Below is a small trained network, with its code and all its weights. Each question gives an input and a class and asks what happens when units are switched off, that is, made to give their printed mean instead of their output.

import numpy as np


def w(rows, s, z=0):
    codes = np.array(rows[::2]) - 128.0
    scale = np.full(codes.shape[1], s)
    scale[-1] = z or s
    return codes * scale


def f(y):
    return np.maximum(y, 0)


def log_softmax(a):
    a = a - a.max(-1, keepdims=True)
    return a - np.log(np.exp(a).sum(-1, keepdims=True))


def net(x, mask):
    res = np.array(x, float).reshape(1, 4) / 4 @ E
    y = f(res @ A[0][:, :-1].T + A[0][:, -1])
    res = res + np.where(mask, y, B[0][:, -1]) @ B[0][:, :-1]
    return log_softmax(res[-1] @ U[:, :-1].T + U[:, -1])


A, B = {}, {}
E = w([
[162,162,107,190,154,127,106,126,173,123,108],'x0',
[72,116,181,192,122,126,141,149,113,134,87],'x1',
[94,147,148,87,122,254,125,115,59,93,91],'x2',
[115,175,182,125,75,106,106,109,151,185,155],'x3',
],0.012)
A[0] = w([
[141,163,135,162,111,166,126,127,159,150,130,146],'n0',
[125,156,178,99,91,70,120,128,154,172,151,98],'n1',
[85,141,236,171,105,169,129,125,97,159,108,134],'n2',
[133,103,79,174,149,51,132,129,144,106,117,143],'n3',
[101,100,144,90,134,253,137,134,41,89,115,148],'n4',
[96,90,159,117,116,117,143,132,79,127,119,169],'n5',
[146,153,105,38,112,173,125,127,136,141,145,250],'n6',
[111,103,167,117,107,38,133,133,121,164,136,84],'n7',
],0.019,0.0018)
B[0] = w([
[131,176,168,103,179,139,60,122,160,152,92,155],'n0',
[111,111,115,132,89,106,148,75,145,223,106,186],'n1',
[96,96,188,185,48,193,130,198,139,129,147,207],'n2',
[158,108,93,175,187,111,166,191,131,85,131,198],'n3',
[49,136,61,95,119,101,166,71,118,90,7,252],'n4',
[104,183,180,71,146,109,66,140,107,91,156,165],'n5',
[169,118,108,138,96,194,105,99,55,122,181,182],'n6',
[121,149,135,101,112,28,151,110,118,167,143,184],'n7',
],0.02,0.028)
U = w([
[33,138,61,52,115,191,178,86,51,44,1,140],'0',
[189,182,116,100,209,191,35,73,209,154,114,121],'1',
[133,131,122,107,120,60,169,91,149,224,182,109],'2',
[55,119,207,152,49,207,118,173,144,149,111,177],'3',
[87,140,150,53,194,77,165,181,82,72,182,81],'4',
[194,104,74,88,99,243,86,56,45,137,214,124],'5',
[121,68,173,23,154,175,118,98,199,84,168,2],'6',
[200,99,46,179,254,147,175,200,168,81,129,147],'7',
],0.0065,0.003)

Each question gives the input, the list of numbers given to net, and the class t.
The units are the neurons (one row each of A and B). Each row of codes is followed by its name. A weight is (code - 128) times the scale printed after its matrix; where a second scale follows, it is the last column's (A, B and U).
mask holds one flag per neuron, in row order. A switched-off neuron (its flag False) gives its mean, the last column of its row in B, instead of its output. The means were averaged over made-up inputs and are rounded, as every weight is.
A unit's drop is (log p(t) with every unit on - log p(t) with that unit switched off) / (log p(t) with every unit on - log p(t) with every unit switched off).
The circuit of an input: a set's keep is (log p(t) with only the set's units on - log p(t) with every unit switched off) / (log p(t) with every unit on - log p(t) with every unit switched off). Starting from all 8 units, units are removed one at a time, each time the one whose removal leaves the highest keep (on an exact tie, the one counted first), for as long as the keep stays at least 0.8.
circuit, biggest first: the units of the circuit, biggest drop first
k most important neurons: the k neurons with the biggest drops, biggest first
drop of u: that unit's drop, to one decimal
input [4,1,-7,2], class 2: circuit, biggest first -> (n7)
input [8,2,0,2], class 1: 3 most important neurons -> (n4; n0; n2)
input [-5,-4,0,4], class 5: 2 most important neurons -> (n4; n6)
input [-1,-7,-6,0], class 2: 2 most important neurons -> (n4; n1)
input [3,-8,-6,1], class 7: 2 most important neurons -> (n3; n4)
input [-7,7,-5,7], class 2: 2 most important neurons -> (n7; n1)
input [0,-7,-3,0], class 5: 2 most important neurons -> (n4; n6)
input [3,-2,1,0], class 5: 3 most important neurons -> (n4; n3; n2)
input [5,-4,3,8], class 5: 2 most important neurons -> (n4; n6)
input [4,5,-1,-1], class 7: 2 most important neurons -> (n4; n1)
input [5,-4,-7,3], class 2: 2 most important neurons -> (n1; n7)
input [1,-2,-2,2], class 2: 2 most important neurons -> (n4; n2)
input [-5,1,1,7], class 3: drop of n2 -> 0.4
input [8,-8,-7,1], class 7: circuit, biggest first -> (n3)
input [-1,4,0,1], class 3: drop of n4 -> 0.4
input [7,1,1,-7], class 7: drop of n4 -> 0.4
input [6,0,0,-2], class 7: drop of n4 -> 0.6
